11.2 -13.7 -54.3 47.2 15.2 -93.3 17.8 -11.7 28.2 : <110>
11.2 -19.5 7.9 14.1 28.2 47.2 -84.8 17.8 15.2 : <79>
11.2 -13.7 14.5 -11.7 28.2 47.2 -93.3 17.8 15.2 : <107>
has: -11.7 28.2 47.2 -93.3 17.8 -> yes
find: -11.7 28.2 47.2 -93.3 17.8 15.2 -> <107>
find: 11.1 -19.5 7.9 14.2 28.2 47.1 -84.7 17.7 15.3 -> <79>
has: 28.2 47.1 -93.3 -> no

43.3 -38.9 26.5 -23.8 -13.5 -15.6 -5.8 -22.3 4.6 -24.4 -> <54>
-13.5 43.3 -23.8 -24.4 -38.9 -5.8 4.7 26.5 -15.6 -22.3 -> <2>
-43.4 -39.1 13.1 4.8 7.0 36.2 -37.0 -67.7 36.3 60.0 -> <105>
order: -5.8 -22.3 -38.9 26.5 -24.4 43.3 -15.6 -13.5 -23.8 4.7 -> <2>
has: -13.5 -15.6 -5.8 -22.3 4.6 -> yes

-11.7 -51.5 -2.0 18.8 21.7 12.1 -3.1 8.5  <53>
-45.8 -17.0 18.8 -12.4 28.8 -1.4 5.4 15.8  <48>
-56.0 -3.1 12.7 3.9 6.0 1.1 -1.2 3.2  <55>
-87.0 6.4 10.6 2.9 -31.6 -0.7 -11.5 -45.5  <156>
-5.6 -20.4 6.7 7.2 -9.1 11.2 -10.7 -1.3  <12>
3.9 1.7 -31.6 -22.6 7.8 7.5 4.2 -5.3  <45>
-1.3 28.0 -22.2 9.7 25.1 14.9 5.3 4.9  <74>
18.8 -45.8 -17.0 5.4 28.8 15.9 -1.4 -12.4  <172>
-0.7 10.6 6.4 2.9 -11.4 -45.5 -87.0 -31.6  <43>
order: -12.4 -1.4 15.9 28.8 5.4 -17.0 -45.8 18.8 -> <172>
order: -87.0 -45.5 -31.6 -11.5 -0.7 2.9 6.4 10.6 -> <156>
order: 18.8 -12.4 28.8 -1.4 5.4 15.8 -45.8 -17.0 -> <48>
order: -31.6 -87.0 -45.5 -11.4 2.9 6.4 10.6 -0.7 -> <43>
order: -0.7 -11.5 -45.5 -87.0 6.4 10.6 2.9 -31.6 -> <156>
has: 5.4 -1.4 28.8 -12.4 18.8 -> no

-10.1 -18.1 6.0 4.4 -30.9 -5.0 10.4 23.2 -17.2 0.7 -2.6 -20.4 8.5 19.0
 -0.1 3.8 16.1 11.0 -18.8 16.7 21.6 -16.3 5.6 20.4 2.1 -8.1 55.1 -6.8
 -9.4 5.1 -10.6 60.4 -12.9 1.9 -5.0 26.7 -11.7 8.2 0.2 26.8 25.2 -20.9
 -4.5 -16.0 2.5 -27.2 6.2 -43.8 25.9 0.7 -5.1 -15.0 10.2 -13.6 -21.2
 -2.4 0.0 -3.5 4.7 30.4 -2.9 -29.8 5.9 22.9  <88>
-10.8 -10.9 8.3 -68.8 -6.7 27.6 -14.9 20.8 -6.2 13.6 -0.9 -2.8 -7.3
 -11.6 -17.0 -73.3 35.4 -9.3 -8.5 -32.8 6.3 -25.6 -21.2 24.8 -25.6 4.1
 -29.8 26.7 16.1 26.8 19.0 -18.8 -21.2 8.2 4.4 4.7 -20.7 -1.6 -20.4 50.1
 -21.3 -0.1 -5.7 20.5 -1.3 -2.5 3.2 27.5 -9.4 -8.2 14.3 -20.5 4.1 -2.1
 8.2 -5.6 11.9 -17.2 8.0 5.1 1.3 -7.7 6.9 9.1  <52>
2.2 -24.2 -16.7 -54.3 18.6 34.9 -5.4 8.5 23.3 20.1 11.7 25.1 -4.0 20.3
 -2.2 29.8 86.2 5.8 -21.5 -4.7 31.0 0.7 0.5 24.1 -3.3 -1.6 -4.2 29.7
 -8.0 -5.3 -0.1 16.5 -42.5 -1.0 1.0 10.1 -7.7 -19.2 -25.0 -9.1 7.9 18.0
 -25.3 -18.2 4.6 -11.8 -4.8 29.1 -10.7 -10.7 20.9 -0.4 -9.3 -8.2 -10.7
 1.0 -2.5 22.9 -7.6 -1.0 -15.3 -22.0 15.0 -6.9  <131>
22.9 -10.1 0.2 30.4 -18.1 0.7 16.7 -10.6 -20.9 -3.5 -5.1 11.0 -5.0 6.2
 -11.7 -43.8 -4.5 2.5 -27.2 6.0 -16.3 23.2 2.1 -15.0 -17.2 -30.9 4.4
 -18.8 26.8 4.7 26.7 19.0 16.1 -29.8 8.2 -21.2 3.8 -9.4 -8.1 55.1 -12.9
 5.1 -6.8 -16.0 5.6 -5.0 20.4 10.2 1.9 60.4 25.9 25.2 -13.6 -2.6 -20.4
 8.5 21.6 0.0 -2.4 10.4 -0.1 5.9 -2.9 0.8  <50>
has: 0.7 -5.1 -> yes
find: -29.8 26.7 16.1 26.8 19.0 -18.8 -21.2 8.2 4.4 4.7 -> <52>
order: 0.8 -2.9 5.9 -0.1 10.4 -2.4 0.0 21.6 8.5 -20.4 -2.6 -13.6 25.2 25.9 60.4
 1.9 10.2 20.4 -5.0 5.6 -16.0 -6.8 5.1 -12.9 55.1 -8.1 -9.4 3.8 -21.2
 8.2 -29.8 16.1 19.0 26.7 4.7 26.8 -18.8 4.4 -30.9 -17.2 -15.0 2.1 23.2
 -16.3 6.0 -27.2 2.5 -4.5 -43.8 -11.7 6.2 -5.0 11.0 -5.1 -3.5 -20.9
 -10.6 16.7 0.7 -18.1 30.4 0.2 -10.1 22.9 -> <50>

68.9 -49.1 3.2 4.6 22.8 60.1 = <106>
-51.7 25.2 -0.2 9.0 46.8 -4.4 = <130>
68.9 -49.1 3.2 45.7 22.8 60.1 = <118>
-51.7 25.2 -0.2 45.7 -27.5 -56.1 = <8>
has: 68.9 -49.1 -> yes
find: 69.1 -49.2 3.2 45.7 22.8 60.1 -> <118>

-32.7 0.0 9.1 7.2 -14.8 -14.3 45.7 75.5 28.2 -34.6 -37.5 0.0 10.8 28.3
 -4.1 -29.3 21.1 10.9  <31>
-7.1 -40.4 -8.1 -6.6 -1.0 0.0 18.5 0.0 0.0 7.5 9.8 0.0 19.7 0.0 15.4
 -22.9 0.0 -30.4  <85>
-14.3 -37.5 10.9 -4.1 7.2 -32.6 28.2 -34.6 28.3 0.0 10.8 75.5 21.1 -14.8
 9.1 0.0 45.7 -29.3  <91>
order: -29.3 -14.3 -37.5 10.9 -4.1 7.2 -32.6 28.2 -34.6 28.3 0.0 10.8 75.5 21.1
 -14.8 9.1 0.0 45.7 -> <91>
find: 0.0 -30.4 -> <85>
order: -29.3 45.7 0.0 9.1 -14.8 21.1 75.5 10.8 0.0 28.3 -34.6 28.2 -32.6 7.2
 -4.1 10.9 -37.5 -14.3 -> <91>
find: 0.0 19.7 0.0 -> <85>
order: -40.4 -30.4 -22.9 -8.1 -7.1 -6.6 -1.0 0.0 0.0 0.0 0.0 0.0 0.0 7.5 9.8
 15.4 18.5 19.7 -> <85>

67.4 0.8 -1.5 -8.3 33.0 4.1 2.7 39.4 : <24>
67.4 33.0 4.1 -8.3 -1.5 0.8 2.7 10.3 : <93>
67.4 33.0 4.1 -8.3 -1.5 0.8 2.7 -1.3 : <15>
29.3 67.8 4.1 5.7 -1.5 0.8 2.7 -1.3 : <6>
3.9 -1.9 4.1 5.7 -1.5 21.2 77.6 16.1 : <61>
3.9 -1.9 16.7 75.9 27.4 0.8 2.7 -1.3 : <150>
3.9 33.0 4.1 -8.3 -1.5 0.8 2.7 10.3 : <71>
find: 67.4 33.0 4.1 -8.3 -1.5 0.8 2.7 -1.3 -> <15>
find: -1.9 4.1 5.7 -1.5 21.2 77.6 -> <61>
has: 4.1 -8.3 -> yes
has: 33.0 -8.3 -1.5 -> no
find: 3.9 33.0 4.2 -8.3 -1.4 0.8 2.7 10.3 -> <71>
has: 5.7 -1.5 -> yes
find: 29.3 67.8 4.1 5.7 -1.5 0.8 2.7 -1.3 -> <6>

